Here is a tiny trained network, its code and every weight. The questions are about switching its units off for an input and a target symbol, where a switched-off unit gives its printed mean instead of its output.

import numpy as np


def w(rows, s, z=0):
    codes = np.array(rows[::2]) - 128.0
    scale = np.full(codes.shape[1], s)
    scale[-1] = z or s
    return codes * scale


def norm(h):
    return h / np.sqrt((h * h).mean(-1, keepdims=True) + 1e-5)


def f(y):
    return np.maximum(y, 0)


def softmax(a):
    e = np.exp(a - a.max(-1, keepdims=True))
    return e / e.sum(-1, keepdims=True)


def log_softmax(a):
    a = a - a.max(-1, keepdims=True)
    return a - np.log(np.exp(a).sum(-1, keepdims=True))


def net(x, mask):
    ids = ['ΘΞΠΩαβγζημτφ'.index(c) for c in x.split()]
    T = len(ids)
    res = E[ids] + P[:T]
    u = 0
    for l in range(2):
        q, k, v = (norm(res) @ M[l].T for M in (Q, K, V))
        z = softmax(np.where(np.tri(T) > 0, q @ k.T / 4**0.5, -1e9)) @ v
        res = res + np.where(mask[u], z, O[l][:, -1]) @ O[l][:, :-1]
        u += 1
        y = f(norm(res) @ A[l][:, :-1].T + A[l][:, -1])
        res = res + np.where(mask[u : u + 12], y, B[l][:, -1]) @ B[l][:, :-1]
        u += 12
    return log_softmax(norm(res)[-1] @ U[:, :-1].T + U[:, -1])


Q, K, V, O, A, B = {}, {}, {}, {}, {}, {}
E = w([
[156,165,63],'Θ',
[63,52,44],'Ξ',
[53,132,90],'Π',
[3,37,10],'Ω',
[162,214,119],'α',
[104,172,120],'β',
[79,127,103],'γ',
[167,159,67],'ζ',
[122,175,82],'η',
[124,173,129],'μ',
[108,246,108],'τ',
[186,90,172],'φ',
],0.017)
P = w([
[11,65,253],'0',
[100,72,143],'1',
[107,127,187],'2',
[135,160,165],'3',
[146,187,147],'4',
[153,204,132],'5',
[159,224,113],'6',
],0.0055)
Q[0] = w([
[173,126,88],'L0H0',
[203,120,80],'L0H0',
[116,160,78],'L0H0',
[86,78,246],'L0H0',
],0.012)
K[0] = w([
[102,57,159],'L0H0',
[152,99,160],'L0H0',
[171,67,67],'L0H0',
[193,3,107],'L0H0',
],0.011)
V[0] = w([
[210,41,170],'L0H0',
[87,106,233],'L0H0',
[147,4,157],'L0H0',
[237,125,134],'L0H0',
],0.0048)
O[0] = w([
[254,45,108,35],'L0H0',
[86,214,193,129],'L0H0',
[87,152,38,3],'L0H0',
[58,210,193,111],'L0H0',
],0.006,0.0047)
A[0] = w([
[172,155,69,140],'L0N0',
[111,204,146,180],'L0N1',
[112,2,249,4],'L0N2',
[101,209,187,198],'L0N3',
[69,8,41,101],'L0N4',
[170,153,60,184],'L0N5',
[82,105,72,185],'L0N6',
[167,148,37,108],'L0N7',
[182,166,63,104],'L0N8',
[113,69,24,228],'L0N9',
[101,230,179,144],'L0N10',
[83,124,196,133],'L0N11',
],0.0093,0.0018)
B[0] = w([
[117,107,189,155],'L0N0',
[156,1,201,223],'L0N1',
[231,119,63,143],'L0N2',
[135,42,130,243],'L0N3',
[133,82,169,152],'L0N4',
[93,61,186,158],'L0N5',
[152,152,241,146],'L0N6',
[115,104,89,149],'L0N7',
[99,105,209,161],'L0N8',
[135,48,218,149],'L0N9',
[144,116,172,254],'L0N10',
[157,87,119,156],'L0N11',
],0.0063,0.0098)
Q[1] = w([
[153,56,255],'L1H0',
[212,244,150],'L1H0',
[127,148,101],'L1H0',
[88,78,46],'L1H0',
],0.0057)
K[1] = w([
[251,127,107],'L1H0',
[148,109,200],'L1H0',
[102,79,170],'L1H0',
[90,94,134],'L1H0',
],0.011)
V[1] = w([
[94,74,177],'L1H0',
[57,69,79],'L1H0',
[215,176,147],'L1H0',
[2,102,185],'L1H0',
],0.0083)
O[1] = w([
[30,81,95,253],'L1H0',
[134,114,202,68],'L1H0',
[74,174,1,158],'L1H0',
[94,40,228,180],'L1H0',
],0.0077,0.0056)
A[1] = w([
[71,117,154,182],'L1N0',
[39,101,165,108],'L1N1',
[79,192,97,135],'L1N2',
[162,161,78,211],'L1N3',
[176,162,46,95],'L1N4',
[53,170,167,53],'L1N5',
[185,91,160,149],'L1N6',
[157,125,152,138],'L1N7',
[93,4,67,208],'L1N8',
[192,102,175,113],'L1N9',
[155,78,74,198],'L1N10',
[117,139,124,2],'L1N11',
],0.013,0.0029)
B[1] = w([
[49,127,122,215],'L1N0',
[119,77,72,244],'L1N1',
[64,134,135,135],'L1N2',
[130,33,171,149],'L1N3',
[40,87,99,149],'L1N4',
[217,170,137,152],'L1N5',
[158,155,126,208],'L1N6',
[117,181,75,162],'L1N7',
[184,204,155,254],'L1N8',
[142,181,1,204],'L1N9',
[134,103,234,160],'L1N10',
[136,89,125,128],'L1N11',
],0.0088,0.0091)
U = w([
[161,162,152,3],'Θ',
[75,89,205,219],'Ξ',
[65,121,20,102],'Π',
[103,44,65,148],'Ω',
[167,178,56,123],'α',
[161,170,153,43],'β',
[108,191,139,11],'γ',
[178,167,166,87],'ζ',
[145,168,147,6],'η',
[195,178,125,158],'μ',
[87,193,129,31],'τ',
[254,91,71,144],'φ',
],0.016,0.0046)

Each question gives the input, a string of symbols that net reads in full, and the target symbol t.
The units are the heads (4 rows each of Q, K, V and O) and the neurons (one row each of A and B). Each row of codes is followed by its name. A weight is (code - 128) times the scale printed after its matrix; where a second scale follows, it is the last column's (O, A, B and U).
mask holds one flag per unit, layer by layer, with each layer's heads first. A switched-off unit (its flag False) gives its mean, the last column of its rows in O or B, instead of its output. The means were averaged over made-up inputs and are rounded, as every weight is.
A unit's drop is (log p(t) with every unit on - log p(t) with that unit switched off) / (log p(t) with every unit on - log p(t) with every unit switched off).
The circuit of an input: a set's keep is (log p(t) with only the set's units on - log p(t) with every unit switched off) / (log p(t) with every unit on - log p(t) with every unit switched off). Starting from the 12 units with the biggest drops (on a tie, the unit counted first), units are removed one at a time, each time the one whose removal leaves the highest keep (on an exact tie, the one counted first), for as long as the keep stays at least 0.8.
units of the circuit, in order: the units of the circuit, biggest drop first
most important unit: the unit with the biggest drop
k most important neurons: the k neurons with the biggest drops, biggest first
top k neurons in layer l: the k neurons of layer l with the biggest drops, biggest first
drop of u: that unit's drop, to one decimal
input μ α α Θ Ω α Π, target Ξ: units of the circuit, in order	[L1N9]
input Θ μ α α α, target Π: units of the circuit, in order	[L1N8 L1N9]
input φ ζ Ξ Π, target Π: units of the circuit, in order	[L0N3 L0N1 L0H0]
input φ μ Π ζ α φ, target Ω: top 4 neurons in layer 0	[L0N1 L0N3 L0N10 L0N2]
input η φ α α φ, target Ω: 4 most important neurons	[L0N1 L1N4 L0N3 L1N8]
input μ Π Θ τ α, target Ξ: top 2 neurons in layer 0	[L0N8 L0N2]
input ζ μ Π α, target Ξ: 2 most important neurons	[L0N2 L1N8]
input μ α μ α, target Ω: top 3 neurons in layer 1	[L1N8 L1N9 L1N10]
input μ α α Π μ φ Ξ, target Ξ: 2 most important neurons	[L1N9 L1N8]
input μ τ α α μ, target Ω: top 3 neurons in layer 1	[L1N1 L1N10 L1N9]
input γ α α φ, target φ: top 2 neurons in layer 0	[L0N2 L0N1]
input ζ Ω ζ α α β φ, target φ: top 2 neurons in layer 0	[L0N1 L0N3]
input ζ α α μ τ, target Ξ: top 2 neurons in layer 1	[L1N9 L1N5]
input α Ξ α η, target Ξ: most important unit	L1N8
input Θ Ξ α μ μ τ Π, target Ξ: drop of L1H0	0.3
input α α Θ, target Ξ: drop of L0N4	0.0
input γ α μ Ω, target Ξ: drop of L1H0	0.1
